Here is a tiny trained network, its code and every weight. The questions are about switching its units off for an input and a class, where a switched-off unit gives its printed mean instead of its output.

import numpy as np


def w(rows, s, z=0):
    codes = np.array(rows[::2]) - 128.0
    scale = np.full(codes.shape[1], s)
    scale[-1] = z or s
    return codes * scale


def norm(h):
    return h / np.sqrt((h * h).mean(-1, keepdims=True) + 1e-5)


def f(y):
    return y / 2 * (1 + np.tanh(0.7978845608 * (y + 0.044715 * y**3)))


def log_softmax(a):
    a = a - a.max(-1, keepdims=True)
    return a - np.log(np.exp(a).sum(-1, keepdims=True))


def net(x, mask):
    res = np.array(x, float).reshape(1, 2) / 4 @ E
    u = 0
    for l in range(3):
        y = f(norm(res) @ A[l][:, :-1].T + A[l][:, -1])
        res = res + np.where(mask[u : u + 3], y, B[l][:, -1]) @ B[l][:, :-1]
        u += 3
    return log_softmax(norm(res)[-1] @ U[:, :-1].T + U[:, -1])


A, B = {}, {}
E = w([
[111,243,135,95,100,98,94],'x0',
[66,112,251,152,176,56,144],'x1',
],0.013)
A[0] = w([
[45,184,129,141,116,159,184,59],'0.n1',
[70,80,146,3,171,99,67,156],'0.n2',
[98,150,93,80,133,48,235,4],'0.n3',
],0.0056,0.0029)
B[0] = w([
[193,106,68,158,87,112,149,119],'0.n1',
[63,113,140,102,165,63,190,255],'0.n2',
[253,129,91,118,82,46,127,38],'0.n3',
],0.012,0.00096)
A[1] = w([
[104,89,198,183,247,158,85,253],'1.n1',
[254,83,71,146,70,76,131,174],'1.n2',
[55,222,158,71,168,138,132,98],'1.n3',
],0.0088,0.0017)
B[1] = w([
[227,101,132,135,82,152,209,254],'1.n1',
[79,160,228,80,255,215,23,179],'1.n2',
[135,67,59,127,148,58,137,236],'1.n3',
],0.0098,0.0064)
A[2] = w([
[222,188,53,178,15,131,147,252],'2.n1',
[146,3,97,190,188,154,198,211],'2.n2',
[9,167,162,157,101,111,115,41],'2.n3',
],0.0054,0.0028)
B[2] = w([
[64,156,157,83,127,216,97,201],'2.n1',
[115,138,247,93,162,105,169,255],'2.n2',
[89,211,63,91,159,127,84,114],'2.n3',
],0.013,0.0056)
U = w([
[166,205,120,116,115,182,65,204],'0',
[111,162,82,181,103,2,136,2],'1',
[184,95,247,190,159,90,172,238],'2',
],0.0074,0.003)

Each question gives the input, the list of numbers given to net, and the class t.
The units are the neurons (one row each of A and B). Each row of codes is followed by its name. A weight is (code - 128) times the scale printed after its matrix; where a second scale follows, it is the last column's (A, B and U).
mask holds one flag per neuron, layer by layer. A switched-off neuron (its flag False) gives its mean, the last column of its row in B, instead of its output. The means were averaged over made-up inputs and are rounded, as every weight is.
A unit's drop is (log p(t) with every unit on - log p(t) with that unit switched off) / (log p(t) with every unit on - log p(t) with every unit switched off).
The circuit of an input: a set's keep is (log p(t) with only the set's units on - log p(t) with every unit switched off) / (log p(t) with every unit on - log p(t) with every unit switched off). Starting from all 9 units, units are removed one at a time, each time the one whose removal leaves the highest keep (on an exact tie, the one counted first), for as long as the keep stays at least 0.8.
units of the circuit, in order: the units of the circuit, biggest drop first
unit that matters most: the unit with the biggest drop
k most important neurons: the k neurons with the biggest drops, biggest first
top k neurons in layer l: the k neurons of layer l with the biggest drops, biggest first
drop of u: that unit's drop, to one decimal
input [6,4], class 1: units of the circuit, in order -> (2.n2 1.n3)
input [7,3], class 1: units of the circuit, in order -> (1.n3 2.n2)
input [2,2], class 1: unit that matters most -> 1.n1
input [-1,-1], class 0: 3 most important neurons -> (2.n1 0.n3 1.n3)
input [8,1], class 1: 2 most important neurons -> (1.n3 1.n1)
input [0,-1], class 0: 3 most important neurons -> (0.n2 2.n1 1.n3)
input [1,-1], class 0: top 2 neurons in layer 1 -> (1.n2 1.n1)
input [7,5], class 1: 2 most important neurons -> (2.n2 1.n3)
input [5,4], class 1: drop of 2.n2 -> 0.2
input [0,-2], class 0: drop of 2.n2 -> 0.3
input [4,3], class 1: drop of 2.n2 -> 0.2
input [4,4], class 1: drop of 1.n1 -> 0.1
